Below are the code and all the weights of a small trained network. Each question names an input and a class and asks about switching units off, where a switched-off unit gives its printed mean instead of its output.

import numpy as np


def w(rows, s, z=0):
    codes = np.array(rows[::2]) - 128.0
    scale = np.full(codes.shape[1], s)
    scale[-1] = z or s
    return codes * scale


def f(y):
    return y / 2 * (1 + np.tanh(0.7978845608 * (y + 0.044715 * y**3)))


def log_softmax(a):
    a = a - a.max(-1, keepdims=True)
    return a - np.log(np.exp(a).sum(-1, keepdims=True))


def net(x, mask):
    res = np.array(x, float).reshape(1, 8) / 4 @ E
    y = f(res @ A[0][:, :-1].T + A[0][:, -1])
    res = res + np.where(mask, y, B[0][:, -1]) @ B[0][:, :-1]
    return log_softmax(res[-1] @ U[:, :-1].T + U[:, -1])


A, B = {}, {}
E = w([
[128,129,128],'x0',
[102,8,179],'x1',
[128,128,128],'x2',
[240,92,129],'x3',
[128,129,129],'x4',
[142,182,244],'x5',
[128,128,128],'x6',
[128,128,128],'x7',
],0.012)
A[0] = w([
[166,150,109,80],'N1',
[55,179,94,168],'N2',
[132,139,83,199],'N3',
[138,163,141,77],'N4',
[147,77,161,94],'N5',
[130,133,121,133],'N6',
[17,51,109,152],'N7',
[73,140,252,122],'N8',
[171,36,162,57],'N9',
[232,173,87,106],'N10',
[204,191,180,139],'N11',
[155,110,30,255],'N12',
[67,201,108,201],'N13',
],0.019,0.0045)
B[0] = w([
[127,108,158,157],'N1',
[164,153,69,209],'N2',
[151,101,100,179],'N3',
[136,162,147,148],'N4',
[83,138,87,178],'N5',
[131,125,126,131],'N6',
[243,60,177,252],'N7',
[2,107,204,250],'N8',
[132,221,40,214],'N9',
[118,48,199,224],'N10',
[140,191,212,214],'N11',
[106,36,39,253],'N12',
[90,193,47,215],'N13',
],0.031,0.016)
U = w([
[110,94,16,196],'0',
[11,6,112,167],'1',
[53,187,95,113],'2',
[123,106,172,3],'3',
[179,63,123,107],'4',
],0.012,0.0034)

Each question gives the input, the list of numbers given to net, and the class t.
The units are the neurons (one row each of A and B). Each row of codes is followed by its name. A weight is (code - 128) times the scale printed after its matrix; where a second scale follows, it is the last column's (A, B and U).
mask holds one flag per neuron, in row order. A switched-off neuron (its flag False) gives its mean, the last column of its row in B, instead of its output. The means were averaged over made-up inputs and are rounded, as every weight is.
A unit's drop is (log p(t) with every unit on - log p(t) with that unit switched off) / (log p(t) with every unit on - log p(t) with every unit switched off).
The circuit of an input: a set's keep is (log p(t) with only the set's units on - log p(t) with every unit switched off) / (log p(t) with every unit on - log p(t) with every unit switched off). Starting from the 12 units with the biggest drops (on a tie, the unit counted first), units are removed one at a time, each time the one whose removal leaves the highest keep (on an exact tie, the one counted first), for as long as the keep stays at least 0.8.
units of the circuit, in order: the units of the circuit, biggest drop first
unit that matters most: the unit with the biggest drop
k most important neurons: the k neurons with the biggest drops, biggest first
drop of u: that unit's drop, to one decimal
input [1,0,-8,5,-3,3,-8,-5], class 3: unit that matters most -> N13
input [1,8,3,-4,0,0,1,0], class 4: 2 most important neurons -> (N7, N12)
input [5,7,4,3,4,0,5,3], class 0: 2 most important neurons -> (N9, N11)
input [-4,7,1,0,-8,-5,-8,4], class 4: 2 most important neurons -> (N7, N13)
input [-4,-1,3,7,-6,8,7,4], class 3: 2 most important neurons -> (N11, N10)
input [-3,2,-7,-1,1,-6,8,7], class 4: 2 most important neurons -> (N7, N8)
input [-2,0,-5,0,-1,1,0,-5], class 2: 2 most important neurons -> (N7, N12)
input [0,0,3,-3,-7,-2,2,5], class 0: 2 most important neurons -> (N10, N11)
input [-5,8,-7,0,-1,-4,-5,-2], class 4: 2 most important neurons -> (N7, N13)
input [-3,4,-2,2,-2,-8,-8,-2], class 0: 2 most important neurons -> (N12, N9)
input [2,-3,-8,-4,-5,0,-4,3], class 0: 2 most important neurons -> (N8, N11)
input [4,1,-4,8,7,-6,-6,1], class 0: 2 most important neurons -> (N9, N8)
input [7,-3,-2,-1,-4,8,-2,-7], class 2: drop of N7 -> 0.3
input [-1,8,-7,4,-2,7,-1,1], class 2: units of the circuit, in order -> (N9)
input [1,-7,3,4,-7,-8,4,-8], class 1: drop of N10 -> 0.8
input [2,6,1,3,2,-7,-7,3], class 0: drop of N9 -> 0.2
input [1,7,-6,1,3,-5,8,5], class 0: drop of N4 -> 0.0
